Below are the code and all the weights of a small trained network. Each question names an input and a class and asks about switching units off, where a switched-off unit gives its printed mean instead of its output.

import numpy as np


def w(rows, s, z=0):
    codes = np.array(rows[::2]) - 128.0
    scale = np.full(codes.shape[1], s)
    scale[-1] = z or s
    return codes * scale


def norm(h):
    return h / np.sqrt((h * h).mean(-1, keepdims=True) + 1e-5)


def f(y):
    return np.maximum(y, 0)


def log_softmax(a):
    a = a - a.max(-1, keepdims=True)
    return a - np.log(np.exp(a).sum(-1, keepdims=True))


def net(x, mask):
    res = np.array(x, float).reshape(1, 8) / 4 @ E
    u = 0
    for l in range(3):
        y = f(norm(res) @ A[l][:, :-1].T + A[l][:, -1])
        res = res + np.where(mask[u : u + 5], y, B[l][:, -1]) @ B[l][:, :-1]
        u += 5
    return log_softmax(norm(res)[-1] @ U[:, :-1].T + U[:, -1])


A, B = {}, {}
E = w([
[130,128,125,129,130,128,129],'x0',
[127,131,126,128,130,128,129],'x1',
[65,37,200,203,208,212,254],'x2',
[44,10,61,57,218,219,23],'x3',
[129,125,128,125,127,126,131],'x4',
[126,130,126,129,129,129,128],'x5',
[127,131,126,130,127,133,128],'x6',
[58,46,76,229,46,38,118],'x7',
],0.0032)
A[0] = w([
[69,59,74,83,165,189,42,146],'L0N0',
[73,83,133,155,194,116,176,107],'L0N1',
[160,48,171,194,144,182,253,62],'L0N2',
[93,79,154,163,152,193,241,146],'L0N3',
[211,170,165,43,225,159,149,251],'L0N4',
],0.0043,0.0025)
B[0] = w([
[129,38,89,57,188,70,99,242],'L0N0',
[216,95,155,149,88,141,107,187],'L0N1',
[3,185,126,168,135,84,56,212],'L0N2',
[117,120,203,188,130,155,181,228],'L0N3',
[131,229,152,79,111,166,177,253],'L0N4',
],0.0058,0.0044)
A[1] = w([
[114,133,188,120,189,159,150,5],'L1N0',
[169,212,105,84,176,164,133,140],'L1N1',
[192,113,212,93,172,255,149,96],'L1N2',
[182,180,119,163,59,74,160,130],'L1N3',
[193,155,143,45,164,192,199,41],'L1N4',
],0.0063,0.0031)
B[1] = w([
[124,145,95,103,192,106,205,163],'L1N0',
[101,106,187,121,128,132,93,231],'L1N1',
[166,127,1,135,118,78,166,217],'L1N2',
[169,96,77,192,133,239,145,253],'L1N3',
[104,52,124,171,91,130,82,209],'L1N4',
],0.0077,0.0045)
A[2] = w([
[98,114,146,44,234,166,83,52],'L2N0',
[37,121,141,139,200,99,180,49],'L2N1',
[158,254,188,129,137,196,156,7],'L2N2',
[142,172,173,197,142,134,252,149],'L2N3',
[88,69,110,120,135,214,120,151],'L2N4',
],0.0069,0.0018)
B[2] = w([
[89,233,132,190,63,134,144,203],'L2N0',
[242,87,89,103,135,191,117,194],'L2N1',
[158,24,255,75,157,141,148,200],'L2N2',
[65,174,94,66,127,48,84,254],'L2N3',
[181,170,189,136,141,135,161,204],'L2N4',
],0.0071,0.0059)
U = w([
[214,111,221,95,73,216,126,249],'0',
[201,161,37,226,55,187,130,9],'1',
[86,253,114,56,85,177,66,142],'2',
[110,79,45,93,100,18,44,4],'3',
[79,181,201,46,186,79,198,112],'4',
[33,156,144,221,93,50,136,216],'5',
[174,149,13,97,193,175,209,149],'6',
[140,12,164,183,190,170,117,218],'7',
],0.019,0.0011)

Each question gives the input, the list of numbers given to net, and the class t.
The units are the neurons (one row each of A and B). Each row of codes is followed by its name. A weight is (code - 128) times the scale printed after its matrix; where a second scale follows, it is the last column's (A, B and U).
mask holds one flag per neuron, layer by layer. A switched-off neuron (its flag False) gives its mean, the last column of its row in B, instead of its output. The means were averaged over made-up inputs and are rounded, as every weight is.
A unit's drop is (log p(t) with every unit on - log p(t) with that unit switched off) / (log p(t) with every unit on - log p(t) with every unit switched off).
The circuit of an input: a set's keep is (log p(t) with only the set's units on - log p(t) with every unit switched off) / (log p(t) with every unit on - log p(t) with every unit switched off). Starting from the 12 units with the biggest drops (on a tie, the unit counted first), units are removed one at a time, each time the one whose removal leaves the highest keep (on an exact tie, the one counted first), for as long as the keep stays at least 0.8.
units of the circuit, in order: the units of the circuit, biggest drop first
most important unit: the unit with the biggest drop
top k neurons: the k neurons with the biggest drops, biggest first
k most important neurons of layer l: the k neurons of layer l with the biggest drops, biggest first
drop of u: that unit's drop, to one decimal
input [6,-3,4,0,6,-2,1,-6], class 4: top 2 neurons => (L0N4, L0N0)
input [7,-1,3,-4,-7,7,0,-5], class 4: units of the circuit, in order => (L2N3)
input [-8,-5,-8,0,-6,-2,-7,-7], class 0: top 2 neurons => (L0N0, L2N3)
input [3,7,5,-1,-7,0,1,-8], class 4: top 2 neurons => (L0N4, L2N3)
input [-8,-3,1,1,-8,2,8,-8], class 6: top 4 neurons => (L1N2, L0N2, L1N4, L2N3)
input [5,5,0,3,7,3,5,-7], class 2: top 3 neurons => (L0N4, L1N1, L2N0)
input [7,8,-8,0,2,-5,4,-2], class 0: top 4 neurons => (L0N0, L2N3, L1N2, L2N2)
input [8,-1,0,-8,2,8,1,8], class 1: 3 most important neurons of layer 0 => (L0N3, L0N2, L0N0)
input [4,6,0,2,-7,5,-4,-1], class 2: 2 most important neurons of layer 0 => (L0N0, L0N3)
input [-7,-8,2,-5,-5,-3,5,-2], class 4: units of the circuit, in order => (L2N3, L2N2)
input [1,6,-1,8,8,7,8,-3], class 2: top 2 neurons => (L2N0, L1N3)
input [-7,-5,1,-5,-6,-7,-4,-5], class 4: top 3 neurons => (L2N3, L2N2, L1N2)
input [-3,8,7,1,6,4,0,-8], class 6: top 4 neurons => (L1N2, L2N1, L1N0, L1N4)
input [5,5,-6,-4,7,3,-1,1], class 1: most important unit => L0N4
input [7,-7,5,0,-5,4,-5,-5], class 4: top 4 neurons => (L0N2, L0N0, L0N4, L2N3)
input [4,0,8,1,0,7,1,-4], class 6: 3 most important neurons of layer 1 => (L1N2, L1N0, L1N1)
input [8,7,-2,0,6,0,-4,7], class 1: top 3 neurons => (L0N0, L2N3, L0N2)
input [6,-2,6,0,8,-7,6,3], class 5: top 2 neurons => (L0N0, L2N3)
input [2,6,-6,4,-1,7,-5,0], class 2: top 3 neurons => (L2N0, L1N2, L1N4)
input [0,1,3,7,2,-8,-3,-6], class 6: units of the circuit, in order => (L1N2)
input [-4,5,0,5,8,-1,-5,-6], class 2: 4 most important neurons of layer 0 => (L0N3, L0N4, L0N1, L0N0)
input [0,2,5,-6,4,-7,-1,-2], class 4: drop of L2N2 => 0.1
input [-3,6,2,6,3,2,2,-5], class 6: drop of L1N2 => 2.5
input [-3,-4,1,-1,5,3,8,-1], class 4: drop of L2N3 => 0.3
